Below is a small trained network, with its code and all its weights. Each question gives an input and a class and asks what happens when units are switched off, that is, made to give their printed mean instead of their output.

import numpy as np


def w(rows, s, z=0):
    codes = np.array(rows[::2]) - 128.0
    scale = np.full(codes.shape[1], s)
    scale[-1] = z or s
    return codes * scale


def f(y):
    return y / 2 * (1 + np.tanh(0.7978845608 * (y + 0.044715 * y**3)))


def log_softmax(a):
    a = a - a.max(-1, keepdims=True)
    return a - np.log(np.exp(a).sum(-1, keepdims=True))


def net(x, mask):
    res = np.array(x, float).reshape(1, 6) / 4 @ E
    y = f(res @ A[0][:, :-1].T + A[0][:, -1])
    res = res + np.where(mask, y, B[0][:, -1]) @ B[0][:, :-1]
    return log_softmax(res[-1] @ U[:, :-1].T + U[:, -1])


A, B = {}, {}
E = w([
[125,142,190,132],'x0',
[127,254,145,110],'x1',
[101,121,82,191],'x2',
[110,107,75,107],'x3',
[11,137,131,50],'x4',
[141,84,221,136],'x5',
],0.0086)
A[0] = w([
[232,98,182,159,99],'neuron 0',
[78,205,203,123,116],'neuron 1',
[64,147,99,89,68],'neuron 2',
[186,138,54,150,82],'neuron 3',
[133,100,102,133,145],'neuron 4',
[79,167,62,89,108],'neuron 5',
[125,130,97,91,67],'neuron 6',
[45,9,156,137,210],'neuron 7',
[110,123,137,195,75],'neuron 8',
[100,178,175,121,122],'neuron 9',
[113,153,106,89,136],'neuron 10',
[157,107,110,114,93],'neuron 11',
[139,131,138,115,93],'neuron 12',
[87,133,175,125,165],'neuron 13',
[108,103,132,152,124],'neuron 14',
[146,80,107,133,167],'neuron 15',
[127,70,134,120,4],'neuron 16',
[126,139,117,112,92],'neuron 17',
[170,168,141,30,125],'neuron 18',
],0.013,0.0023)
B[0] = w([
[224,128,75,171,219],'neuron 0',
[7,141,127,132,222],'neuron 1',
[197,134,141,114,199],'neuron 2',
[98,123,110,215,169],'neuron 3',
[124,159,154,142,146],'neuron 4',
[204,111,118,155,212],'neuron 5',
[160,137,147,144,143],'neuron 6',
[168,113,174,16,255],'neuron 7',
[147,124,115,106,143],'neuron 8',
[70,81,118,145,183],'neuron 9',
[152,105,141,125,165],'neuron 10',
[123,135,133,141,132],'neuron 11',
[124,113,118,125,128],'neuron 12',
[90,172,111,122,173],'neuron 13',
[134,152,144,109,142],'neuron 14',
[103,172,126,123,162],'neuron 15',
[143,145,136,92,149],'neuron 16',
[133,107,136,134,131],'neuron 17',
[126,101,174,51,186],'neuron 18',
],0.018,0.0094)
U = w([
[254,105,84,109,107],'0',
[45,130,154,39,247],'1',
[146,152,28,219,40],'2',
],0.0062,0.0014)

Each question gives the input, the list of numbers given to net, and the class t.
The units are the neurons (one row each of A and B). Each row of codes is followed by its name. A weight is (code - 128) times the scale printed after its matrix; where a second scale follows, it is the last column's (A, B and U).
mask holds one flag per neuron, in row order. A switched-off neuron (its flag False) gives its mean, the last column of its row in B, instead of its output. The means were averaged over made-up inputs and are rounded, as every weight is.
A unit's drop is (log p(t) with every unit on - log p(t) with that unit switched off) / (log p(t) with every unit on - log p(t) with every unit switched off).
most important unit: the unit with the biggest drop
k most important neurons: the k neurons with the biggest drops, biggest first
drop of u: that unit's drop, to one decimal
input [5,7,-5,1,-4,-7], class 1: most important unit => neuron 18
input [2,8,3,3,-6,-8], class 2: 2 most important neurons => neuron 3; neuron 7
input [8,-8,-4,6,-1,-8], class 1: 4 most important neurons => neuron 0; neuron 5; neuron 2; neuron 15
input [-4,7,2,7,-7,-2], class 2: 2 most important neurons => neuron 3; neuron 7
input [-4,7,7,-5,-1,2], class 2: 2 most important neurons => neuron 7; neuron 18
input [-5,-2,-1,-5,-6,5], class 2: 3 most important neurons => neuron 7; neuron 18; neuron 2
input [-4,-6,5,2,-1,-3], class 1: 2 most important neurons => neuron 0; neuron 7
input [4,-1,2,4,-4,0], class 2: 3 most important neurons => neuron 7; neuron 18; neuron 2
input [0,8,6,7,-6,-2], class 2: 2 most important neurons => neuron 3; neuron 7
input [7,1,8,7,5,-2], class 0: 2 most important neurons => neuron 5; neuron 2
input [4,-7,4,6,6,-2], class 0: drop of neuron 2 => 0.3
input [1,-4,-4,-4,-8,-8], class 2: drop of neuron 3 => 0.2
input [-6,-4,-8,1,-8,-8], class 2: drop of neuron 3 => 0.2
input [-5,4,5,7,5,5], class 0: most important unit => neuron 5
